Here is a tiny trained network, its code and every weight. The questions are about switching its units off for an input and a class, where a switched-off unit gives its printed mean instead of its output.

import numpy as np


def w(rows, s, z=0):
    codes = np.array(rows[::2]) - 128.0
    scale = np.full(codes.shape[1], s)
    scale[-1] = z or s
    return codes * scale


def norm(h):
    return h / np.sqrt((h * h).mean(-1, keepdims=True) + 1e-5)


def f(y):
    return y / 2 * (1 + np.tanh(0.7978845608 * (y + 0.044715 * y**3)))


def log_softmax(a):
    a = a - a.max(-1, keepdims=True)
    return a - np.log(np.exp(a).sum(-1, keepdims=True))


def net(x, mask):
    res = np.array(x, float).reshape(1, 5) / 4 @ E
    u = 0
    for l in range(2):
        y = f(norm(res) @ A[l][:, :-1].T + A[l][:, -1])
        res = res + np.where(mask[u : u + 12], y, B[l][:, -1]) @ B[l][:, :-1]
        u += 12
    return log_softmax(norm(res)[-1] @ U[:, :-1].T + U[:, -1])


A, B = {}, {}
E = w([
[95,188,144,142,179,132,109,74,56,192],'x0',
[141,122,218,126,131,134,154,134,150,166],'x1',
[61,93,166,148,1,179,160,178,122,193],'x2',
[237,181,131,132,78,114,107,90,130,140],'x3',
[219,46,122,152,168,139,69,153,107,249],'x4',
],0.0065)
A[0] = w([
[118,93,168,125,93,131,139,154,160,72,87],'L0N1',
[86,196,158,130,171,127,126,104,127,62,88],'L0N2',
[59,90,144,126,105,134,139,144,141,103,39],'L0N3',
[86,159,90,124,130,132,117,120,107,111,39],'L0N4',
[111,135,178,128,149,131,131,125,124,189,23],'L0N5',
[104,102,88,134,108,129,117,130,117,128,76],'L0N6',
[145,133,152,124,118,131,128,139,138,113,108],'L0N7',
[158,165,151,127,4,132,134,120,136,106,2],'L0N8',
[46,164,118,123,89,123,137,116,115,109,2],'L0N9',
[117,116,137,135,145,124,123,136,131,191,35],'L0N10',
[167,118,108,121,141,124,125,129,129,117,60],'L0N11',
[172,133,117,131,180,126,128,124,131,93,117],'L0N12',
],0.02,0.0042)
B[0] = w([
[89,41,190,139,120,116,157,126,201,75,199],'L0N1',
[106,193,91,80,148,102,224,133,86,128,254],'L0N2',
[48,98,152,123,153,112,71,232,135,69,199],'L0N3',
[95,147,74,192,98,154,139,55,74,147,180],'L0N4',
[87,121,208,168,108,107,113,90,78,146,185],'L0N5',
[124,96,70,93,90,132,164,164,153,143,149],'L0N6',
[143,104,126,141,108,100,168,97,126,132,140],'L0N7',
[249,240,181,116,14,60,93,152,147,204,211],'L0N8',
[113,92,28,232,102,220,79,91,140,137,210],'L0N9',
[103,89,146,62,100,192,127,84,99,138,184],'L0N10',
[152,128,99,211,131,133,120,93,143,145,161],'L0N11',
[138,134,82,80,176,88,88,85,161,109,215],'L0N12',
],0.018,0.012)
A[1] = w([
[105,93,134,142,77,186,86,159,133,168,107],'L1N1',
[212,132,88,171,252,159,22,164,130,160,2],'L1N2',
[103,175,164,98,106,131,163,168,105,134,114],'L1N3',
[91,101,83,129,165,144,114,94,149,120,110],'L1N4',
[154,53,102,40,147,140,135,89,80,172,142],'L1N5',
[145,203,125,45,227,144,202,144,102,107,38],'L1N6',
[127,173,111,103,106,150,128,37,129,149,92],'L1N7',
[154,104,96,135,161,78,177,84,119,132,116],'L1N8',
[144,96,232,122,186,159,129,101,57,169,3],'L1N9',
[119,116,195,149,161,144,121,129,71,173,30],'L1N10',
[93,99,118,133,147,193,159,144,86,109,108],'L1N11',
[195,112,142,128,161,158,92,71,216,76,50],'L1N12',
],0.015,0.0032)
B[1] = w([
[151,163,155,68,219,105,211,117,97,103,225],'L1N1',
[59,177,119,67,110,199,5,200,160,150,197],'L1N2',
[199,84,76,139,148,167,71,124,156,116,163],'L1N3',
[175,174,165,143,101,132,110,140,130,150,224],'L1N4',
[147,125,70,101,143,150,131,178,98,171,232],'L1N5',
[98,189,167,52,145,47,146,81,119,65,229],'L1N6',
[89,86,196,119,139,125,102,174,157,57,254],'L1N7',
[119,128,123,128,204,93,132,102,131,150,222],'L1N8',
[103,94,195,131,126,173,118,42,49,136,220],'L1N9',
[130,25,81,71,55,148,124,39,175,94,186],'L1N10',
[216,154,143,125,68,122,126,146,158,148,197],'L1N11',
[142,68,104,231,184,132,123,109,109,177,195],'L1N12',
],0.018,0.009)
U = w([
[131,50,193,77,107,176,120,43,48,142,191],'0',
[188,117,84,57,149,155,197,186,88,165,23],'1',
[52,41,190,145,116,136,159,239,194,29,103],'2',
[173,50,127,216,186,62,144,86,188,129,2],'3',
[129,127,86,123,211,151,6,145,145,178,177],'4',
[83,178,24,237,77,192,160,128,89,95,134],'5',
[255,195,193,144,33,58,111,135,162,170,200],'6',
[84,208,96,70,211,38,164,59,117,54,148],'7',
],0.012,0.0034)

Each question gives the input, the list of numbers given to net, and the class t.
The units are the neurons (one row each of A and B). Each row of codes is followed by its name. A weight is (code - 128) times the scale printed after its matrix; where a second scale follows, it is the last column's (A, B and U).
mask holds one flag per neuron, layer by layer. A switched-off neuron (its flag False) gives its mean, the last column of its row in B, instead of its output. The means were averaged over made-up inputs and are rounded, as every weight is.
A unit's drop is (log p(t) with every unit on - log p(t) with that unit switched off) / (log p(t) with every unit on - log p(t) with every unit switched off).
The circuit of an input: a set's keep is (log p(t) with only the set's units on - log p(t) with every unit switched off) / (log p(t) with every unit on - log p(t) with every unit switched off). Starting from the 12 units with the biggest drops (on a tie, the unit counted first), units are removed one at a time, each time the one whose removal leaves the highest keep (on an exact tie, the one counted first), for as long as the keep stays at least 0.8.
circuit, biggest first: the units of the circuit, biggest drop first
unit that matters most: the unit with the biggest drop
k most important neurons: the k neurons with the biggest drops, biggest first
k most important neurons of layer l: the k neurons of layer l with the biggest drops, biggest first
drop when u is switched off: that unit's drop, to one decimal
input [-7,-4,1,0,-1], class 2: unit that matters most	L0N1
input [-4,8,5,-2,-5], class 2: 2 most important neurons	(L0N3, L0N1)
input [2,6,-4,3,1], class 4: 2 most important neurons of layer 1	(L1N1, L1N12)
input [-4,6,-4,6,-1], class 6: 2 most important neurons of layer 0	(L0N8, L0N9)
input [2,-7,-1,5,6], class 4: circuit, biggest first	(L0N2, L1N2)
input [8,8,-7,-3,2], class 0: 2 most important neurons	(L0N5, L1N9)
input [-7,-8,6,1,-4], class 6: 2 most important neurons	(L0N8, L1N7)
input [-8,-7,-5,-6,5], class 4: 2 most important neurons	(L0N2, L1N2)
input [-3,-2,-3,-1,4], class 4: 2 most important neurons	(L1N2, L0N2)
input [-6,3,-6,6,-2], class 3: circuit, biggest first	(L1N12, L0N11)
input [4,-5,-8,-6,5], class 4: 2 most important neurons of layer 0	(L0N2, L0N11)
input [6,-2,-8,-8,8], class 4: 2 most important neurons of layer 0	(L0N2, L0N12)
input [-6,-7,5,-5,-4], class 2: 2 most important neurons of layer 0	(L0N3, L0N1)
input [2,-6,6,-7,-6], class 5: unit that matters most	L0N9
input [6,-5,-2,-3,4], class 0: 3 most important neurons	(L0N2, L0N9, L0N10)
input [-5,-2,-3,2,-2], class 3: 2 most important neurons of layer 0	(L0N1, L0N11)
input [-2,-2,-3,5,5], class 4: drop when L1N2 is switched off	0.3
input [1,-2,-2,-4,-7], class 5: drop when L0N9 is switched off	0.7
input [2,-3,-2,-4,-7], class 5: drop when L0N4 is switched off	0.0
input [8,-6,-8,2,5], class 4: circuit, biggest first	(L1N2)
